Here is a tiny trained network, its code and every weight. The questions are about switching its units off for an input and a target symbol, where a switched-off unit gives its printed mean instead of its output.

import numpy as np


def w(rows, s, z=0):
    codes = np.array(rows[::2]) - 128.0
    scale = np.full(codes.shape[1], s)
    scale[-1] = z or s
    return codes * scale


def norm(h):
    return h / np.sqrt((h * h).mean(-1, keepdims=True) + 1e-5)


def f(y):
    return np.maximum(y, 0)


def softmax(a):
    e = np.exp(a - a.max(-1, keepdims=True))
    return e / e.sum(-1, keepdims=True)


def log_softmax(a):
    a = a - a.max(-1, keepdims=True)
    return a - np.log(np.exp(a).sum(-1, keepdims=True))


def net(x, mask):
    ids = ['ΓΔΛΩαβθτ'.index(c) for c in x.split()]
    T = len(ids)
    res = E[ids] + P[:T]
    r = norm(res)
    for j in range(2):
        rows = slice(3 * j, 3 * j + 3)
        q, k, v = (r @ M[0][rows].T for M in (Q, K, V))
        z = softmax(np.where(np.tri(T) > 0, q @ k.T / 3**0.5, -1e9)) @ v
        o = O[0][rows]
        res = res + np.where(mask[j], z, o[:, -1]) @ o[:, :-1]
    y = f(norm(res) @ A[0][:, :-1].T + A[0][:, -1])
    res = res + np.where(mask[2:18], y, B[0][:, -1]) @ B[0][:, :-1]
    return log_softmax(norm(res)[-1] @ U[:, :-1].T + U[:, -1])


Q, K, V, O, A, B = {}, {}, {}, {}, {}, {}
E = w([
[57,187,112,104,130],'Γ',
[136,108,138,86,172],'Δ',
[254,96,150,124,176],'Λ',
[129,36,129,94,66],'Ω',
[188,125,67,135,34],'α',
[63,230,124,91,25],'β',
[133,192,92,116,45],'θ',
[126,126,78,119,160],'τ',
],0.014)
P = w([
[113,127,193,221,153],'0',
[179,184,86,100,120],'1',
[147,147,160,143,174],'2',
[140,195,65,45,135],'3',
[146,158,171,148,165],'4',
[86,130,9,45,90],'5',
[88,81,102,174,82],'6',
[152,155,128,12,106],'7',
],0.014)
Q[0] = w([
[169,124,77,11,94],'H1',
[103,54,159,173,104],'H1',
[95,115,91,98,182],'H1',
[99,125,208,113,167],'H2',
[139,75,147,251,137],'H2',
[120,152,176,215,94],'H2',
],0.024)
K[0] = w([
[123,98,216,250,93],'H1',
[75,28,57,129,124],'H1',
[92,104,160,186,237],'H1',
[132,149,148,23,205],'H2',
[118,61,19,60,169],'H2',
[94,154,48,29,107],'H2',
],0.018)
V[0] = w([
[200,64,137,193,88],'H1',
[65,80,99,164,235],'H1',
[150,158,3,223,138],'H1',
[156,77,181,159,18],'H2',
[46,74,150,40,106],'H2',
[77,189,165,167,72],'H2',
],0.019)
O[0] = w([
[171,74,116,150,181,254],'H1',
[101,192,95,155,191,122],'H1',
[118,86,99,255,133,164],'H1',
[198,110,164,94,132,200],'H2',
[94,90,141,97,162,4],'H2',
[110,143,225,146,135,145],'H2',
],0.023,0.012)
A[0] = w([
[156,44,68,143,95,209],'N1',
[140,122,220,73,101,78],'N2',
[138,38,131,168,87,192],'N3',
[117,207,32,115,202,55],'N4',
[119,147,89,132,158,44],'N5',
[52,233,109,62,134,232],'N6',
[215,121,65,98,146,140],'N7',
[121,122,119,60,189,132],'N8',
[67,153,156,145,42,112],'N9',
[50,120,98,78,196,142],'N10',
[249,114,60,174,169,146],'N11',
[171,108,96,131,146,73],'N12',
[135,137,114,79,204,122],'N13',
[128,180,119,50,170,212],'N14',
[87,119,251,144,213,251],'N15',
[107,153,96,136,181,87],'N16',
],0.013,0.0028)
B[0] = w([
[46,113,120,104,105,194],'N1',
[153,234,86,150,113,160],'N2',
[69,109,163,123,166,181],'N3',
[204,143,232,185,88,175],'N4',
[146,147,155,176,137,142],'N5',
[84,4,154,132,204,158],'N6',
[39,118,71,144,109,207],'N7',
[147,76,129,119,150,151],'N8',
[82,95,109,80,157,150],'N9',
[91,78,185,160,133,143],'N10',
[44,136,84,64,77,251],'N11',
[103,83,112,110,102,167],'N12',
[150,105,155,107,144,156],'N13',
[165,92,143,153,181,155],'N14',
[76,152,20,62,88,166],'N15',
[149,142,149,176,130,145],'N16',
],0.02,0.016)
U = w([
[26,148,146,99,204,30],'Γ',
[125,71,171,149,208,90],'Δ',
[88,113,30,109,89,150],'Λ',
[140,73,110,48,187,153],'Ω',
[159,12,118,167,92,4],'α',
[95,171,163,71,93,107],'β',
[143,104,174,137,68,161],'θ',
[120,135,100,199,156,189],'τ',
],0.011,0.003)

Each question gives the input, a string of symbols that net reads in full, and the target symbol t.
The units are the heads (3 rows each of Q, K, V and O) and the neurons (one row each of A and B). Each row of codes is followed by its name. A weight is (code - 128) times the scale printed after its matrix; where a second scale follows, it is the last column's (O, A, B and U).
mask holds one flag per unit, heads first, then neurons. A switched-off unit (its flag False) gives its mean, the last column of its rows in O or B, instead of its output. The means were averaged over made-up inputs and are rounded, as every weight is.
A unit's drop is (log p(t) with every unit on - log p(t) with that unit switched off) / (log p(t) with every unit on - log p(t) with every unit switched off).
The circuit of an input: a set's keep is (log p(t) with only the set's units on - log p(t) with every unit switched off) / (log p(t) with every unit on - log p(t) with every unit switched off). Starting from the 12 units with the biggest drops (on a tie, the unit counted first), units are removed one at a time, each time the one whose removal leaves the highest keep (on an exact tie, the one counted first), for as long as the keep stays at least 0.8.
units of the circuit, in order: the units of the circuit, biggest drop first
most important unit: the unit with the biggest drop
top k neurons: the k neurons with the biggest drops, biggest first
which heads matter: for each layer, one digit per head in row order, 1 if its drop is at least 0.15 and else 0, layers parted by /
drop when u is switched off: that unit's drop, to one decimal
input Γ Λ Λ τ, target Γ: top 2 neurons	[N15, N6]
input Γ Ω Λ Γ Λ τ Λ Λ, target Γ: units of the circuit, in order	[H1, N6]
input Γ Λ Δ β Λ Ω, target Γ: which heads matter	11
input Γ Λ Λ β, target Γ: most important unit	H2
input α Λ θ Ω Γ τ β, target β: units of the circuit, in order	[H2, H1, N2]
input Γ β Λ β Λ, target β: which heads matter	10
input τ τ Λ, target τ: which heads matter	11
input τ Λ Λ β Λ Δ, target τ: which heads matter	10
input Λ τ Δ, target Δ: which heads matter	10
input τ Λ Λ α, target τ: which heads matter	10
input Ω Λ θ, target θ: units of the circuit, in order	[H1, H2]
input Γ Γ β τ Δ, target Δ: which heads matter	11
input τ Ω Δ β θ, target θ: which heads matter	10
input Γ β β Λ Ω Λ, target Γ: which heads matter	11
input Δ Γ β, target β: units of the circuit, in order	[H1]
input Λ Ω α τ Λ τ Γ, target Γ: which heads matter	01
input Ω Γ Γ, target Γ: units of the circuit, in order	[H1, N6, N11]
input θ Λ Γ θ Ω τ α Ω, target θ: drop when N13 is switched off	0.0
input τ Ω τ Ω, target τ: drop when H1 is switched off	0.8
input Γ τ τ Λ α θ, target Γ: drop when H2 is switched off	0.7
